In the rows, 128 means zero.
Rows near named flat spaces through zero:
jh-fr: [137 127 120 159 103 201 191  56 121 133  94 108  91  99 134 107 136 126
  86 135 100 103 207 112 165 124 162 176 158  76 109]
qp-fm: [134 127 153  95 159  85 109 140 128 147 156 129 131 166 132 130 139 157
 136 115 145 146 113 110 100 124 124 115  95 146 109]
qp-fm: [147 170 141 127  85 124 141 157 166 160 148 169  72 103 136 121  85 113
 123 153 109 220 149 145 151 107 116 163 158 116 112]
qp-fm: [ 95 174 162  99 121 101 140 125 116 151 169 157 133 163 179 126 122 185
 130  72 166 206 150  78 128 116 123 136  98 127 101]
jh-fr: [ 85 171  96 167  88 162 132 112 135 144 152 174 132  95 155 129 109 139
 117 107 148 217 142 100 165 167 117 164 153 115 124]
jh-fr: [134 171 151 125 107 153 106 114 127 129 109 129  98  81 112 108 147 104
 119 151 126 138 125 142 139 133 132 177 128  82 109]
tp-fc: [108 121 124 125 164  83 113 125 122 144 172 137 148 155 142 135 129 168
 122 111 150 155 132  88 111 159 132 103  97 155 120]
nm-tr: [186 134 132  98 144  93 140 132 161 196 155 141  78 157 112 135 115 124
  92 175  95 179 156 127 115 144 133 133 125 122  79]
nm-tr: [177  81  97 122 130 167 142 117 187 172 103 133  67 137  94 115 127 116
 130 149  79 106 119 164 103 133 117 159 153 123  97]
jh-fr: [101 169 133 121  87 123 156 142 135 124 164 146 123 107 162 104  81 125
 140 117 141 187 152 130 166 106 137 130 142 140 152]
nm-tr: [ 98 107 114 117 108 151 148 127 166 125 124 143  98 125 147  91 102 154
 170  81 122 114 120 148 113 107 120 140 131 147 139]
nm-tr: [130 174 128  95  97 148 177 100 127 162 161 127 123 139 152 103 110 123
 111 124 137 183 167 113 169 127 151 145 136 115 115]
jh-fr: [ 68 196 141  71 115  80  92 144 126 122 158 151 136 114 151  96 111 144
 151  99 159 153 101 134 110 162 130 110  69 130 134]
qp-fm: [121 146 125 107  94 127 152 165 127 130 102 161 150 179 161 169 110 140
 140  83 127 151 114 134 117 106  87 103 133 126 122]
nm-tr: [104 129 137 135 124 135 117  98 164 122 117 133  44  55 119  65 115 143
 132 138 100  98 159 148 111 140 153 172 111 104 119]
tp-fc: [163 137 156 122 137 129  97 138 128 134 118 119 114 117  99 130 155 105
 127 159 127 131 104 141 124 116 121 153 130 111 111]
qp-fm: [110 169 134  89 101 148 159  94 121 120 144  99 119  96 137  68 113 106
 130 133 135 111 155 144 163 125 173 138 119 115 147]
qp-fm: [ 80 158 131 187 104 130  85 163 112  99 126 179 159  98 151 167 127 144
 142  97 163 196  99 105 139 133  84 143 145 125 140]
tp-fc: [145 107 107 177 128 162 141  89 168 156 143 134  59  71 108  94 115 123
 103 170  97 152 175 125 149 147 152 184 163 116 113]
nm-tr: [ 73 127  86 146 147 109  93 105 127 123  98 159 129 115 130 143 136 165
 106 106 115  89 128 113  78 221 120 107  82 108 109]
tp-fc: [164 126  98 118  90 173 175 130 130 136  50 133 127 162 122 171 126  95
 103 133  78  85 137 163 123 127 105 115 156  87 109]
jh-fr: [126 104 122 230 141  91 120 147 143 130 155 171  91  83 134 164  93 152
  89 165 107 201 190  89 142 139 124 138 164 140 128]
tp-fc: [153 136 132  99 109 149 146 121 159 153 126 125  82 119 118  95 117 110
 134 143 107 133 133 157 132 113 136 157 138 116 114]
qp-fm: [141 188 121 106 123 120 128 108 103 166 146 134 152 144 128 151 141 111
  78 153 138 181 144 102 148 183 137 126 115  95  94]
jh-fr: [145 180 166 143 106 131 109 142  90 112  82 137 135 113 124 173 155 105
  96 149 126 145 134 124 139 119 110 145 133  70 105]
tp-fc: [139 103  72 161 134 186 135  76 139 152 114 122 124 112 101 125 148 112
 100 148 111 110 134 123 139 186 137 156 152 110 113]
tp-fc: [165 128 176 169 130 109 126 157  90  93  82 119 129 121 121 184 143 111
  97 163 109 113 159 123 136  80 119 121 147  98 126]
tp-fc: [168 136 190  56 139  70 146 196  64 102  88 103 210 252 152 210 153 130
 139  92 145  89  96 128  98  47  93  42  97 136 127]
nm-tr: [160  98 110 149 143 169 114 101 140 142  93 117 108 117  90 132 162 111
 114 154 105  92 115 138 116 150 124 160 143 104 104]
qp-fm: [151 134 110 149 117 153 147  90 143 129 142  95  84  48  93  77 108  69
  97 210  95 110 177 156 176 150 184 154 157 112 148]
qp-fm: [137 105 128 112 133 117 166 119 139 129 138 107 106 134 133 103 104 130
 127 136 108  97 164 137 131 108 156 110 127 144 141]
nm-tr: [145 117 138 159 115 109 159 143 138 105 122 119  84  83 125 120  85 103
 109 177  86 112 189 151 150  96 154 118 155 128 155]
jh-fr: [185 121 172 110 117 129 156 159 116 113 100  99 124 151 120 145 130  94
 132 152 111 105 134 156 141  47 126 121 152 122 135]
jh-fr: [158 133 126 109 100 194 150 116 136 150 105 123 130 152 122 127 149 109
 141 113 131 138 101 142 142 101 109 167 158 109 109]
nm-tr: [177 158 141 110 125 107 127 126 142 153 132 116  77  92  95 113 117  80
  88 210  90 138 161 156 141 144 157 140 130  98 109]
tp-fc: [100 137 131  67  92 167 181 112 130 106 148  90 145 135 156  56 105 118
 184  82 153  93 119 157 160  74 157 123 129 156 176]
qp-fm: [135 107 176 106 155  75  96 162 170 129 181 124  69 102 118  72 106 145
 176 141 134 145 112 148 107  77 139 143 111 174 141]
jh-fr: [143  96  96 160 121 166 149 130 145 152 135 147 142 158 133 155 125 134
 133 111 131 170 117 113 142 121 101 142 172 147 123]
tp-fc: [125 122 157  71 116 139 162 136 128 113 158  92 146 157 149  79 117 128
 186  90 159 112 107 146 147  51 143 120 128 169 165]
nm-tr: [141 153 124  77 124  94 103 153 160 149 130 139  95 119 106 109 109 102
 134 160 104 125 102 175 101 154 126 116 103 125 118]
nm-tr: [133  93 110 147 131 163 144 103 153 144 113 133  98 130 125 119 133 147
 128 115 110 114 139 124 117 130 124 155 142 124 111]
tp-fc: [171 181 177  92 111 129 117 122 131 140 105 112  69  86  99 101 141  85
 106 186 103 125 144 162 135 114 148 169 119  71  97]
qp-fm: [150  91 136 148 135 151 131 116 167 137 128 122  65  96 109  92 125 130
 140 146 105 118 140 144 125 101 137 173 150 131 122]
jh-fr: [138 129 113 117 112 185 157  98 114 142  92 123 151 168 134 146 157 130
 120  96 130 113 121 118 131 130 114 143 139 101 104]
[120 131 151 107 150 105 128 122 120 155 148 143 135 182 154 142 145 184
 127  83 152 164 132  82 104 124 116 128  98 132  92]
qp-fm
[161 106 117 137 133 134 130 148 123 136  90 136 147 172 118 184 144 121
 116 129 110 116 111 131 110 125  95 111 143 120 110]
tp-fc
[119 120 111 105 142 113 147 116 126 148 149 128 147 170 144 131 123 152
 123 105 135 130 136 108 118 147 134 101 109 145 121]
tp-fc
[ 99 171 121 148  93 128 140 144 111 124 140 162 158 128 162 157 106 133
 118 107 147 196 141 105 158 134 112 122 144 123 136]
jh-fr
[144  92 135 145 169  90  87 158 133 135 132 142 136 155 114 166 146 149
 133 130 131 136  96 115  90 132 100 114 119 150 114]
qp-fm
[ 77 139 109 125 160 105  78  87 133 133 135 139 109  91 119  97 145 163
 115 121 132 101 127 111  88 216 146 134  68 112 107]
jh-fr
[ 98 178  98 129  88 137 163  91 129 121 115 131  95  65 137  96  88 102
  85 159  93 111 197 145 157 180 171 125 123  86 137]
nm-tr
[181  98 137 129 178  77  91 153 149 170 150 137 106 155  95 157 141 132
 110 172 112 156 113 120  93 143 114 122 120 144  93]
qp-fm
[ 96 129 104  98 140 136 101 122 114 123 144 119 189 154 129 120 151 133
 161  89 171 112  64 125 118 158 119 108 103 154 145]
tp-fc
[154  80 103 142 126 184 165 100 172 168 134 132  89 144 124 109 125 143
 137 115 111 143 138 125 132 111 124 171 166 138 108]
jh-fr
[111 116  98 145 111 132 166 142 129 124 163 136 164 146 156 136  90 130
 140 108 142 164 138 117 161 115 127 101 158 170 165]
jh-fr
[142 101 130 148 158 115 105 124 135 139 113 136 107 132 112 146 147 147
 113 138 113 116 129 117  96 145 118 135 118 120 101]
jh-fr
[161 127 152  70 133 106 163 124 173 183 176 126  64 155 134  80 100 145
 136 134 114 167 157 134 122  96 148 145 118 145 100]
tp-fc
[107 147 114 121 102 154 157 111 128 134 137 135 135 130 151 114 114 133
 130 104 137 148 142 121 149 130 133 136 136 125 132]
jh-fr
[ 97 136 101 127 119 122 123 142 133 130 162 146 161 135 144 128 108 133
 147 105 153 165 104 122 138 147 118 111 130 159 150]
jh-fr
[173  68 143 125 141 125 165 136 181 147 153 110  58 127 117  85  96 131
 150 151  95 120 157 152 127  62 147 145 156 165 135]
jh-fr
[111  94 113 109 147 105 145 122 160 145 163 131 105 145 141  94 100 164
 148 105 123 121 140 124 107 131 141 112 110 168 134]
jh-fr
[156 122 117  99 156  71  88 172 141 154 127 146 137 168 104 169 130 119
 122 152 113 131  84 146  81 164 100  86 103 142 108]
nm-tr

Rows near named flat spaces through zero:
bt-dq: [118 130 149  94 147 139 149 131 130 145 190 111 149 104 105  88 161 130
  94 183 108 117 131 143  87 169 162 104 112 143 111]
zm-bc: [197  72 144 152 217  77 172 110 152 143 175 132 114  62  89 151 142  99
 114 153 165 117 149 127 116 190 116 180 152  61 143]
zq-sq: [151 107 101 131 136  83  73 115 132 119 135 155 117 117  99 153 156 114
 155 143 177 105 148 168 150 144  96 132 129  80 122]
zq-sq: [119 138 109  85  86 126  87 141 119 126 173 191 136 133 120 137 144 110
 124 165 118 116 160 150 115 124 134 102 145 122 131]
zm-bc: [ 95 152 152 127  73 155 114 148  97  90 123  98 124 149 148 103  88 149
 113 146  75 170 109 113 133  82 130  96 114 142  66]
dz-hn: [140 142  91 138 123 137 136 116 130 129 149 115 105  86 125 120 141 110
 111 170 119 119 127  97 135 126 142 138 117 107 107]
bt-dq: [ 91 143 197  70 105 173 149 157 107 121 170 140 150 141 109 108 112 129
  81 182  56 143 127 118  70 131 136  96 117 157 112]
zq-sq: [140 132 130 174 112 179 141 106 126 138  68  82 102 128 133 117  89 145
 123  92 123 118 122  94 149 101 140 108  88 114 112]
bt-dq: [ 97 154 132 124 124 139 169 142 119  88 122 117 115 122 126 137 127  87
  92 181  84 173  78  58 114 110  75 198 126 128 115]
zq-sq: [123 130 118 116 175  82 100 135 138 137  71 133 132 131 137 160 165 146
 196  95 180  94  96 156 167 143  91 161 136 187 191]
zq-sq: [109 128 108 155 134 200 129  93 147 139  57  67 130 173 106 113 138 157
 141  52 139 106 117 141 119 133 143  78  60 141 119]
zq-sq: [148 131 116 116 115 114 130 143 126 142 139 149 122 121 133 146 119 104
 120 131 135 123 145 100 147 113 133 149 147 137 143]
dz-hn: [180 108 103 144 128 105 127 117 136 143 167 101 105 116 117 144 102 122
 117 102 143 131 172 117 150 119 167 119 129  92  80]
zm-bc: [140 125 138 119 139 159 171 121 146 154 130  83 117 164 120 158  81 141
 113  47  99 139 150  92 109 114 170 116 112 152 110]
zm-bc: [145 116 148 121 150 125 150 142 128 127 138 104 124 122 120 140 110 130
 120 118 116 139 130 110 129 129 136 133 132 145 117]
dz-hn: [137  95  84 108 191 150 124 147 140  96 129 132 146  99  61 132 225  86
 130 171 157 105 115 149 118 190  98 123 116 149 154]
bt-dq: [167  86 197 126 162 111 133 156 115 135 140 143 142 102 130 124  98 158
 138 125 132 120 150 160 134 147 145  96 162 141 149]
zq-sq: [195  92 113 138 175  37 146 130 140 137 207 124 114  74 110 146 137  90
 109 163 168 141 157 118 150 156 132 187 166  79 103]
bt-dq: [ 96 110 193  68 150 200 172 169 126 111 127 182 170 162  88 146 136 105
  96 136  74 136 126 123  48 158 102 110 140 175 190]
zq-sq: [169 119 106 121 100  85 109 145 115 110 187 179 102  92 124 161 109  81
 109 181 125 143 165 101 150 106 117 157 171  74 104]
bt-dq: [152  90 178 132 137 110 118 136 129 125  81 183 126 170 113 195  78 118
 150  66 151 130 152 134 132 117  72 150 155 100 176]
dz-hn: [124 125 155 130 113 108 114 126 119 129 155 108 135 141 140 107 103 160
 127 121 121 145 140 159 125 122 152  98 127 118  85]
bt-dq: [128 128 194 156 103  82 129 120 106 149 184 116 149 101 174  45  96 172
 105 177 127 147 135 171 124 133 170 105 143  91  87]
zm-bc: [147 132 173 114 151  70 113 128 126 201 114 191 145  84 164 115 143 151
 167 150 186  53 132 165 155 157 131 151 160 156 235]
dz-hn: [171 106  85 171 121 142 140 112 136 137 140 127 120  97 111 106 142  88
  94 145 160 120 156 108 141 136 145 130 122  71 117]
zm-bc: [109 137 186 147 119 133 117 118 109 134 103 114 133 114 150  83 109 176
 138 153 121 117 105 157 129 129 127 101 110 122 124]
zm-bc: [125 120  88 157 123 168 119 115 135 107 103  86 125 150 123 118 131 146
 138  80 126 140 129 141 133 120 150  83 104 127  92]
dz-hn: [117 123 146 154 113 159 145 110 127 125 134 128 138 131 128  92 120 131
 100 141 114 140 131 136  96 135 136 109 116  86 114]
bt-dq: [126 148  83 114 104 151 112 107 139 160 125 138 122 131 110 128 156 107
 121 132 146  87 145 118 129 129 143 120  97 124 140]
bt-dq: [140 103 186  94 174 158 169 180 115 102 124 147 136 104 105 154 118 116
 116 152  86 137 115 100 108 145 106 133 155 179 167]
bt-dq: [136 116 101 134 112 193 116 153 126 112  45 175 128 156 131 167 119 115
 157  65 131 111 136 111 150 101 112 103 144 166 196]
zq-sq: [147 126  85 140 150  95  99  93 150 141 120 132  98 123 134 174 129 150
 182  78 154 101 144 153 147 130 133 131 133 104 134]
dz-hn: [127 158 131 102 102 128 126 115 115 141 213  93 104  77 115  95 125 133
  86 218  82 120 140 111 112 129 173 104  96 103  49]
zm-bc: [133 127 109 132 129 109 123 131 126 113 143 131 123 113 125 129 142 110
 124 155 134 138 123 122 137 129 115 148 137 113 116]
bt-dq: [153  82 168 170 179  91 175 148 122  74 141  95 132 107 107 121 118  97
  93 161 133 196 101 106 127 147  76 188 150  84  92]
zq-sq: [119 140 105 114 109 143 113 162 109  77 114 144 110 119 133 157 124 110
 137 154  93 151 109  95 148  96  98 136 147 152 120]
zm-bc: [113 156 117 106 119 106 139 129 136 147 132 109 122 155 147 151 113 129
 131  96 119 139 121  99 134 105 137 160 129 163 124]
zq-sq: [166 129 119 136  80 162 150 164  98  99 164 120  98  81 123 119  87  82
  64 197  79 160 145  43 153  83 146 128 138 108  71]
zm-bc: [116 112 135 117 187 134 180 109 158 111 142  80 123 164  75 171 132 109
 106  91 107 164 114 105  73 156  99 168 102 112  98]
dz-hn: [109 127 100 153  93 173 132 131 126  71  93 137 116 177 132 160  95 110
 123  83  91 183 123 100 117  85  98 127 136 102 104]
zq-sq: [144 126 123 149 133 119 111 104 130 137 125 117 107 103 133 127 119 153
 148 127 136 107 135 144 141 130 139 112 118  99 114]
bt-dq: [125  79 185  96 167 139 141 138 144 113 116 176 155 197  68 190 118 105
 125  72 131 143 151 154  68 159  72 135 138 113 168]
zm-bc: [126 131 174  87 171 134 146 169 116 142 106 113 145  98 114 119 155 131
 131 166 129  97  93 113 140 153 117 139 120 217 176]
dz-hn: [176 117  68 147 195  52 147 113 152 149 182  80 111  57 134 123 176 121
 141 146 174 117 126 126 164 165 162 175 145 127 112]
dz-hn: [124 103 123 182  99 131 116 131 121  96 100 134 153 168 150  96 116 130
 127  91 153 171 131 159 138 112 118 110 146  95 115]
dz-hn: [ 95 135 133 137 103 179 114 131 119  90  75 142 126 165 136 141 107 145
 146  98  95 146 111 132 115 102 102 100 123 132 132]
zm-bc: [131 155 188 112  79 151 124 135 102 186 122 176 131  93 161  90  94 146
 112 179 115  74 143 116 135 113 158 103 128 142 178]
dz-hn: [123 139 116 110  76 148 124 146 116 110 140 149 120 153 113 147 107  83
  91 145 104 153 143  83 127  92 112 140 127 115 104]
[122 150 155 121 157 143 174  92 142 171 153 114 110  85 130 118 124 146
 112 160  96  97 118 108  87 155 152 142 107 114 141]
dz-hn
[ 99 151 133  83  89 135 119 158 112 107 141 151 132 154 117 146 125  95
 104 163  96 150 120  97 119 102 100 146 130 151 118]
dz-hn
[118 154  94  85 123 146 115 120 138 145 135 123 109 130 101 160 149 116
 131 133 115  96 133 107 123 126 134 126  98 152 126]
bt-dq
[102 154 102 117 105 155 120 120 133 141 102 154 130 147 147 134 138 132
 144 108 121 109 124 126 122 116 134 120 126 151 164]
bt-dq
[135  93 172 152 125 118 127 124 131 128  97 178 150 174 128 142  98 122
 131  80 157 142 148 156 113 130  92 136 152  85 167]
bt-dq
[ 91 109 201 129 141 111 180 142 137 143 104 183 199 197 140 106 133 100
  99 100 158 163 111 144  76 155  78 188 161 135 213]
dz-hn
[ 83 140 175 124 158 184 153 104 136 125  87 130 128 138 131 133 119 175
 150 108  79 115  96 146  70 148 115 105 108 139 164]
dz-hn
[112 138  77 128 118 162 135 118 140 116 118 119 128 147  99 131 164  86
 105 133 131 132 120 102 115 130 111 143  99 119 120]
bt-dq
[158  91 150 124 156  75 118 145 130 162 154 138 176 119 110  84 175 113
 118 148 207 105 148 179 144 177 136 130 139 138 157]
dz-hn
[112 123 131  96 149 135 127 141 124 112 175 123 153 100  85  90 193 107
 100 213 124 121 115 152  97 176 122 114 109 135 111]
dz-hn
[134 130 125 118 145 130 149 115 136 136 170 110 118 102 110 124 138 120
 106 159 111 125 133 116 105 147 144 132 116 111 105]
dz-hn
[113 153 106 143 153 104 146 107 136 118 146  89 106  96 162 124 131 158
 148 136 101 145  95 122 127 128 143 150 134 130 101]
dz-hn
[116 130 143  93 128  74 122 167 116  93 156 141 134 150 133 163 118 111
 130 139 113 176 115 118 134 111  91 171 165 154 112]
zm-bc
[106 142  80 150  98 175 107 111 133 119  91  99 128 160 137 109 137 149
 143  83 127 127 125 142 135 109 152  80  98 137 106]
zm-bc
[120 143 142 154 110 154 149 107 128 151 100 145 125 118 151 105 113 130
 116 135 124 113 121 110 119 122 129 138 121 106 160]
dz-hn
[151  80 120 152 176  77 118 147 141 124 100 136 170 151 129 124 167 124
 162  73 210 134 128 182 158 160 109 143 163 151 175]
dz-hn
[131 130 145 108 147 137 141 123 134 151 136 133 127 113 110 132 138 125
 121 144 124 101 131 123 111 149 131 131 116 135 149]
dz-hn
[112 122 131 105 122 112 128 132 138 134 144 167 156 172 116 140 143 101
 117 114 144 139 142 144 100 139 110 147 142 123 151]
zq-sq
[165 126 115 139  99 124 103 155 104 136 135 155 123  71 154  99 127 125
 130 176 143 102 146 124 180 112 158 103 154 138 141]
zm-bc
[ 72 167 132  82 147 123 141 144 128 117 109  96 139 145 113 132 172 113
 125 162 115 135  64 101 118 136  82 180  98 196 136]
zm-bc
